Below is a small trained network, with its code and all its weights. Each question gives an input and a class and asks what happens when units are switched off, that is, made to give their printed mean instead of their output.

import numpy as np


def w(rows, s, z=0):
    codes = np.array(rows[::2]) - 128.0
    scale = np.full(codes.shape[1], s)
    scale[-1] = z or s
    return codes * scale


def norm(h):
    return h / np.sqrt((h * h).mean(-1, keepdims=True) + 1e-5)


def f(y):
    return y / 2 * (1 + np.tanh(0.7978845608 * (y + 0.044715 * y**3)))


def log_softmax(a):
    a = a - a.max(-1, keepdims=True)
    return a - np.log(np.exp(a).sum(-1, keepdims=True))


def net(x, mask):
    res = np.array(x, float).reshape(1, 8) / 4 @ E
    u = 0
    for l in range(3):
        y = f(norm(res) @ A[l][:, :-1].T + A[l][:, -1])
        res = res + np.where(mask[u : u + 9], y, B[l][:, -1]) @ B[l][:, :-1]
        u += 9
    return log_softmax(norm(res)[-1] @ U[:, :-1].T + U[:, -1])


A, B = {}, {}
E = w([
[85,127,128,61,127,199,61,68,111,45,70],'x0',
[123,113,140,78,200,139,111,134,121,92,69],'x1',
[147,148,157,134,123,97,131,134,194,146,97],'x2',
[131,209,98,206,174,6,58,106,161,123,93],'x3',
[137,141,116,121,178,100,151,168,142,140,120],'x4',
[97,135,39,160,212,130,172,188,34,147,205],'x5',
[46,139,219,140,142,41,116,163,71,135,157],'x6',
[80,151,44,81,97,95,85,144,77,160,207],'x7',
],0.0017)
A[0] = w([
[143,149,118,112,91,176,159,150,125,131,119,87],'L0N1',
[126,112,122,129,128,119,131,122,127,132,123,142],'L0N2',
[162,148,108,187,192,96,123,112,179,117,93,45],'L0N3',
[86,219,134,127,200,24,69,163,135,94,83,80],'L0N4',
[161,137,255,155,76,59,111,114,209,145,80,28],'L0N5',
[57,162,188,119,98,87,66,101,78,88,99,14],'L0N6',
[95,104,131,97,49,228,173,147,119,130,149,10],'L0N7',
[135,117,194,144,153,111,155,158,112,146,137,59],'L0N8',
[90,105,119,202,226,80,151,182,36,151,171,5],'L0N9',
],0.0027,0.0013)
B[0] = w([
[128,94,149,121,129,138,129,85,124,116,146,119],'L0N1',
[121,140,128,131,132,139,126,124,131,149,125,134],'L0N2',
[184,154,133,193,122,144,168,135,122,140,117,160],'L0N3',
[204,5,158,141,104,194,164,89,80,189,179,255],'L0N4',
[84,170,48,118,171,190,145,136,80,61,140,239],'L0N5',
[101,107,168,160,145,121,65,92,118,130,126,171],'L0N6',
[215,70,134,181,119,168,145,67,116,133,166,153],'L0N7',
[81,131,156,134,114,110,161,137,182,104,132,117],'L0N8',
[107,193,114,65,46,168,88,103,217,100,90,206],'L0N9',
],0.0028,0.0014)
A[1] = w([
[219,178,123,222,163,104,167,126,196,167,40,5],'L1N1',
[86,145,245,96,153,76,232,238,175,101,104,50],'L1N2',
[166,149,81,69,8,173,82,46,228,65,75,63],'L1N3',
[147,111,155,75,112,201,117,67,196,3,32,68],'L1N4',
[113,183,77,158,91,32,150,174,124,190,240,42],'L1N5',
[111,68,139,16,205,108,66,131,88,101,57,12],'L1N6',
[139,117,126,78,81,124,86,100,169,110,114,99],'L1N7',
[79,109,18,66,156,177,124,156,55,125,174,48],'L1N8',
[41,105,151,24,49,166,118,123,53,122,165,74],'L1N9',
],0.0025,0.002)
B[1] = w([
[194,151,95,150,176,128,125,130,158,67,75,183],'L1N1',
[47,88,171,187,174,146,207,187,150,147,115,136],'L1N2',
[108,176,196,80,105,188,127,167,181,188,75,208],'L1N3',
[113,186,76,118,45,93,106,174,173,255,146,247],'L1N4',
[132,114,82,95,58,74,112,159,177,212,130,196],'L1N5',
[184,104,127,83,167,105,110,129,114,203,130,140],'L1N6',
[139,166,150,136,138,152,116,125,137,155,99,136],'L1N7',
[128,204,86,106,196,152,134,146,105,87,115,166],'L1N8',
[216,152,92,217,175,112,141,134,197,112,81,219],'L1N9',
],0.0031,0.0015)
A[2] = w([
[255,167,88,243,175,84,174,107,192,56,67,3],'L2N1',
[115,171,2,91,204,169,147,169,51,41,194,23],'L2N2',
[132,143,59,150,52,2,138,174,135,189,207,19],'L2N3',
[66,145,192,204,92,67,41,37,71,70,150,12],'L2N4',
[137,137,156,112,47,194,126,106,157,119,89,94],'L2N5',
[215,32,133,106,65,230,206,105,101,131,198,49],'L2N6',
[181,154,4,96,109,163,60,54,104,120,114,131],'L2N7',
[156,60,184,38,221,189,104,76,88,51,35,84],'L2N8',
[215,110,84,73,151,189,208,178,138,202,129,122],'L2N9',
],0.003,0.0022)
B[2] = w([
[223,143,50,160,203,94,52,218,154,52,105,190],'L2N1',
[87,244,99,52,146,208,177,105,88,125,98,183],'L2N2',
[74,108,4,188,44,89,118,156,163,230,215,196],'L2N3',
[69,154,100,176,69,103,87,35,95,23,41,158],'L2N4',
[174,159,94,105,102,142,135,132,149,142,147,172],'L2N5',
[208,72,145,166,104,83,145,24,96,30,233,165],'L2N6',
[97,115,199,146,144,134,228,191,134,116,133,255],'L2N7',
[150,123,62,118,132,40,93,154,119,209,196,181],'L2N8',
[87,138,156,179,94,90,59,64,97,53,136,220],'L2N9',
],0.0034,0.002)
U = w([
[77,239,54,45,197,219,211,128,27,83,159,154],'0',
[132,64,161,37,215,62,46,125,63,225,124,6],'1',
[174,191,190,47,28,220,95,111,231,198,40,172],'2',
[71,137,16,189,45,45,144,179,153,237,226,192],'3',
[254,171,72,217,221,89,106,207,191,49,58,150],'4',
[49,147,158,194,81,68,41,19,70,46,46,88],'5',
[50,58,250,180,190,117,245,202,152,123,113,90],'6',
[235,49,161,139,63,166,184,19,100,37,251,160],'7',
],0.0068,0.0014)

Each question gives the input, the list of numbers given to net, and the class t.
The units are the neurons (one row each of A and B). Each row of codes is followed by its name. A weight is (code - 128) times the scale printed after its matrix; where a second scale follows, it is the last column's (A, B and U).
mask holds one flag per neuron, layer by layer. A switched-off neuron (its flag False) gives its mean, the last column of its row in B, instead of its output. The means were averaged over made-up inputs and are rounded, as every weight is.
A unit's drop is (log p(t) with every unit on - log p(t) with that unit switched off) / (log p(t) with every unit on - log p(t) with every unit switched off).
The circuit of an input: a set's keep is (log p(t) with only the set's units on - log p(t) with every unit switched off) / (log p(t) with every unit on - log p(t) with every unit switched off). Starting from the 12 units with the biggest drops (on a tie, the unit counted first), units are removed one at a time, each time the one whose removal leaves the highest keep (on an exact tie, the one counted first), for as long as the keep stays at least 0.8.
circuit, biggest first: the units of the circuit, biggest drop first
most important unit: the unit with the biggest drop
k most important neurons: the k neurons with the biggest drops, biggest first
k most important neurons of layer l: the k neurons of layer l with the biggest drops, biggest first
drop when u is switched off: that unit's drop, to one decimal
input [0,8,-5,-2,-3,-5,8,-5], class 1: 2 most important neurons	(L2N8, L1N6)
input [5,6,-7,5,-3,3,-1,-4], class 1: most important unit	L0N5
input [8,5,-2,-4,-1,-5,6,4], class 1: circuit, biggest first	(L2N8, L1N6)
input [7,3,-4,1,6,2,4,-1], class 1: circuit, biggest first	(L0N5, L1N6)
input [-6,-2,6,2,1,-6,8,-1], class 6: circuit, biggest first	(L1N2, L1N4)
input [-1,0,5,7,-3,0,7,-2], class 5: 2 most important neurons	(L2N4, L1N9)
input [3,3,-8,-4,2,-1,1,-2], class 7: 2 most important neurons	(L0N7, L2N6)
input [6,3,7,3,1,1,-6,-1], class 2: 3 most important neurons	(L1N4, L1N3, L1N9)
input [-1,-6,-1,1,-5,-1,3,-2], class 5: circuit, biggest first	(L2N4, L1N4)
input [1,-4,2,1,-7,3,-6,5], class 0: circuit, biggest first	(L1N8, L2N2)
input [4,-4,5,-1,7,-5,8,-5], class 6: 2 most important neurons	(L1N2, L0N9)
input [2,-1,2,0,-2,1,2,-6], class 6: 3 most important neurons of layer 1	(L1N9, L1N2, L1N8)
input [-2,6,-4,-8,1,-7,-3,-5], class 7: 4 most important neurons	(L2N6, L0N9, L0N7, L2N9)
input [0,4,2,1,7,3,-2,8], class 0: most important unit	L1N8
input [-4,1,2,-6,-3,4,-1,3], class 7: 4 most important neurons	(L2N6, L0N7, L0N5, L1N4)
input [-4,-6,2,-5,0,-1,-7,6], class 7: 2 most important neurons	(L2N6, L1N4)
input [-8,0,5,0,-1,-7,-5,-7], class 4: 3 most important neurons	(L2N1, L1N1, L0N9)
input [-4,5,-6,3,4,2,7,-2], class 6: 3 most important neurons	(L1N2, L1N4, L0N9)
input [-4,-2,-1,3,-7,-4,4,0], class 5: drop when L2N4 is switched off	1.5
input [8,-4,2,5,4,1,-6,8], class 0: most important unit	L0N9
input [2,-7,-7,5,3,1,6,-4], class 5: drop when L2N4 is switched off	0.4
input [4,-6,0,-7,5,-3,-3,8], class 7: drop when L2N6 is switched off	0.2
input [-1,-6,5,-8,-4,-5,7,3], class 7: drop when L0N7 is switched off	0.2
